M =
array([[ 0.12, -0.04, -0.08,  0.22, -0.09,  0.08, -0.08,  0.09],
       [ 0.00, -0.08,  0.01,  0.05, -0.03, -0.07,  0.03,  0.15],
       [-0.13,  0.12, -0.06, -0.14, -0.14, -0.16,  0.08, -0.21],
       [-0.04,  0.01, -0.09, -0.05, -0.13, -0.10,  0.11, -0.01],
       [ 0.04,  0.03, -0.17,  0.07, -0.16,  0.02,  0.08, -0.03],
       [ 0.01, -0.11,  0.07, -0.11,  0.10,  0.04, -0.13,  0.03],
       [-0.01,  0.02, -0.09,  0.04, -0.13, -0.04,  0.06, -0.06]])
Counting starts at 0.
The entry at row 2, column 0: -0.13
Read off the maximum.
Answer: 0.22
Read off the bottom-right entry.
Answer: -0.06
Read off the entry at row 1, column 0.
Answer: 0.00
Read off the entry in row 0 and column 0.
Answer: 0.12
The entry directly below -0.17 -> 0.07
The top entry of the column that holds the smallest entry: 0.09
Read off the bottom-left entry.
Answer: -0.01
The bottom entry of the column that holds the largest entry -> 0.04
The entry in row 0 and column 2 -> -0.08
Read off the entry in row 2 and column 2.
Answer: -0.06
Read off the entry in row 1 and column 2.
Answer: 0.01
The entry directly below the largest entry is 0.05
Read off the entry at row 0, column 1.
Answer: -0.04
The entry just right of the largest entry: -0.09
The entry directly below -0.05 -> 0.07

a = ((-230, 472, -335, 270, -360, 212, -143, -467, 313, -23, -216, -210), (-236, -499, 220, -160, 54, -178, -200, 96, -243, 350, -148, 344), (-146, -470, -89, 172, 912, -26, -264, 0, 66, 162, -595, 5), (-804, -208, 216, -39, -592, -145, -294, -26, -239, 530, 132, 147), (-249, 26, -300, 65, 35, 20, -614, 285, 277, 379, -26, -147), (-625, -8, -232, -30, -231, -24, 476, -270, 210, -101, 15, -223))
The entry just right of the smallest entry -> -208
What is the maximum?
A: 912
The entry just right of -216: -210
The entry just left of the largest entry is 172
What is the entry just right of -8?
A: -232
The entry just right of 379: -26
The minimum -> -804
What is the entry just left of 472?
A: -230

A =
array([[4571, 4945, 3980, 4296, 5363, 4801, 4389, 5412, 4483, 4871, 4542],
       [4418, 4717, 3697, 3990, 5873, 4859, 4688, 4383, 4481, 4280, 4193],
       [5656, 4757, 5819, 3837, 5171, 3935, 4156, 4359, 3943, 5437, 5911],
       [4544, 4381, 3174, 3862, 3819, 4911, 4824, 4352, 5069, 2791, 4049],
       [4204, 3626, 5200, 3933, 4533, 3713, 3471, 4954, 4155, 4391, 5789],
       [2095, 5319, 4756, 9038, 5404, 5714, 2776, 5489, 3443, 5501, 7296],
       [5994, 5383, 4855, 5710, 4910, 5625, 6616, 5605, 5176, 5734, 5237],
       [5223, 4601, 3981, 4598, 3820, 4905, 4564, 5253, 4482, 4260, 4601],
       [6091, 4781, 4030, 4813, 4853, 4393, 4760, 5145, 4791, 4637, 4646],
       [4432, 4220, 5462, 4267, 5584, 4240, 3864, 4765, 3590, 5268, 6393],
       [4227, 4601, 3950, 4669, 4672, 4965, 4479, 5206, 4650, 4426, 4276],
       [5506, 4435, 4107, 4093, 4394, 4696, 4784, 4352, 4447, 4130, 4301],
       [5639, 4468, 3994, 4018, 4407, 4586, 4789, 4947, 4654, 4372, 4018]])
Indices start at 0.
What is the minimum? 2095
The bottom-right entry: 4018
What is the entry just left of the largest entry? 4756
The top entry of the column that holds the smallest entry -> 4571
The entry just right of 4791 is 4637
What is the bottom entry of the column that holds the largest entry? 4018
The entry just right of 5734: 5237
The entry just right of the centre entry is 6616
The entry directly above 4791 -> 4482
The entry in row 0 and column 2: 3980
The entry just left of 4280 -> 4481
What is the entry at row 1, column 0? 4418
What is the entry just right of 4789? 4947
What is the bottom-left entry? 5639
The entry directly above 2095 is 4204
The entry at row 2, column 0: 5656
What is the entry directly below 3443? 5176
The entry just left of 3862: 3174
What is the entry just right of 4426? 4276
What is the entry directly below 5584? 4672
What is the entry directly below 5319? 5383
The entry at row 0, column 1 is 4945
The centre entry: 5625
What is the entry in row 1 and column 2? 3697
The entry directly below 4030 -> 5462
The entry directly below 4954 -> 5489
The entry in the top-right corner -> 4542
The entry just right of the largest entry -> 5404
The entry just right of 4130 -> 4301
The entry in row 2 and column 1 is 4757

0.38,-4.84,-4.07,6.70,1.74,-4.78
2.98,-4.38,-4.38,7.75,0.10,-3.62
Indices start at 0.
The entry in row 1 and column 0 -> 2.98
Read off the entry just right of 6.70.
Answer: 1.74
Read off the bottom-right entry.
Answer: -3.62
The entry directly below the smallest entry: -4.38
The entry directly above 7.75: 6.70
Read off the entry at row 0, column 1.
Answer: -4.84
The maximum: 7.75
Read off the top-right entry.
Answer: -4.78

arr =
array([[ -8, -12,  -8,  -1,   5, -16, -14,  10, -18],
       [  0,  -3,  -1,  -6,   3,  10, -18, -18,   5],
       [  6,   9,   6,  -4,   6,  -6, -16, -18,   9],
       [ 18,  -5, -10,  17,  24,   7,  -5,  28,  -5],
       [ 10,  13, -12,  21, -31,  -6,   6, -10, -25],
       [ -4, -15, -18,  31,   5,  -2, -12,   8, -14],
       [-29, -43,   3,  -8,  13,  -6,  37, -19, -15],
       [-24,  22, -38, -46,  11, -21,  38,  10,  -6],
       [ -7,   3,  -9,  -9, -16,   5,  -7,  -5,  12],
       [-25,  17,  11, -12,   6,  25,   2,   2,  -8],
       [  7, -12, -28,  12,  26, -17,  -4,  14,   0],
       [ -6,  -4,   0,  -8, -11,   0, -15, -20,  10],
       [  4,  12,   1,  -7,  -9,  -1, -12,   3,  11],
       [ -7,  12,   6, -13,  -9,  10, -20,  -5,  15]])
Indices start at 0.
Find the entry at row 0, column 2.
A: -8
Find the entry at row 1, column 0.
A: 0
The entry at row 0, column 0 is -8
Find the bottom entry of the column that holds the largest entry.
A: -20
The bottom entry of the column that holds the smallest entry: -13
The bottom-right entry -> 15
The entry in row 2 and column 0 is 6
The top-right entry -> -18
The maximum -> 38
Find the entry in row 0 and column 1.
A: -12
The bottom-left entry is -7
Find the entry just right of the smallest entry.
A: 11
The entry directly below the smallest entry is -9
The entry directly above the largest entry is 37
Find the entry directly above the smallest entry.
A: -8
Find the entry just right of the largest entry.
A: 10
Find the top entry of the column that holds the smallest entry.
A: -1
Find the entry at row 2, column 1.
A: 9
Find the entry just right of 24.
A: 7
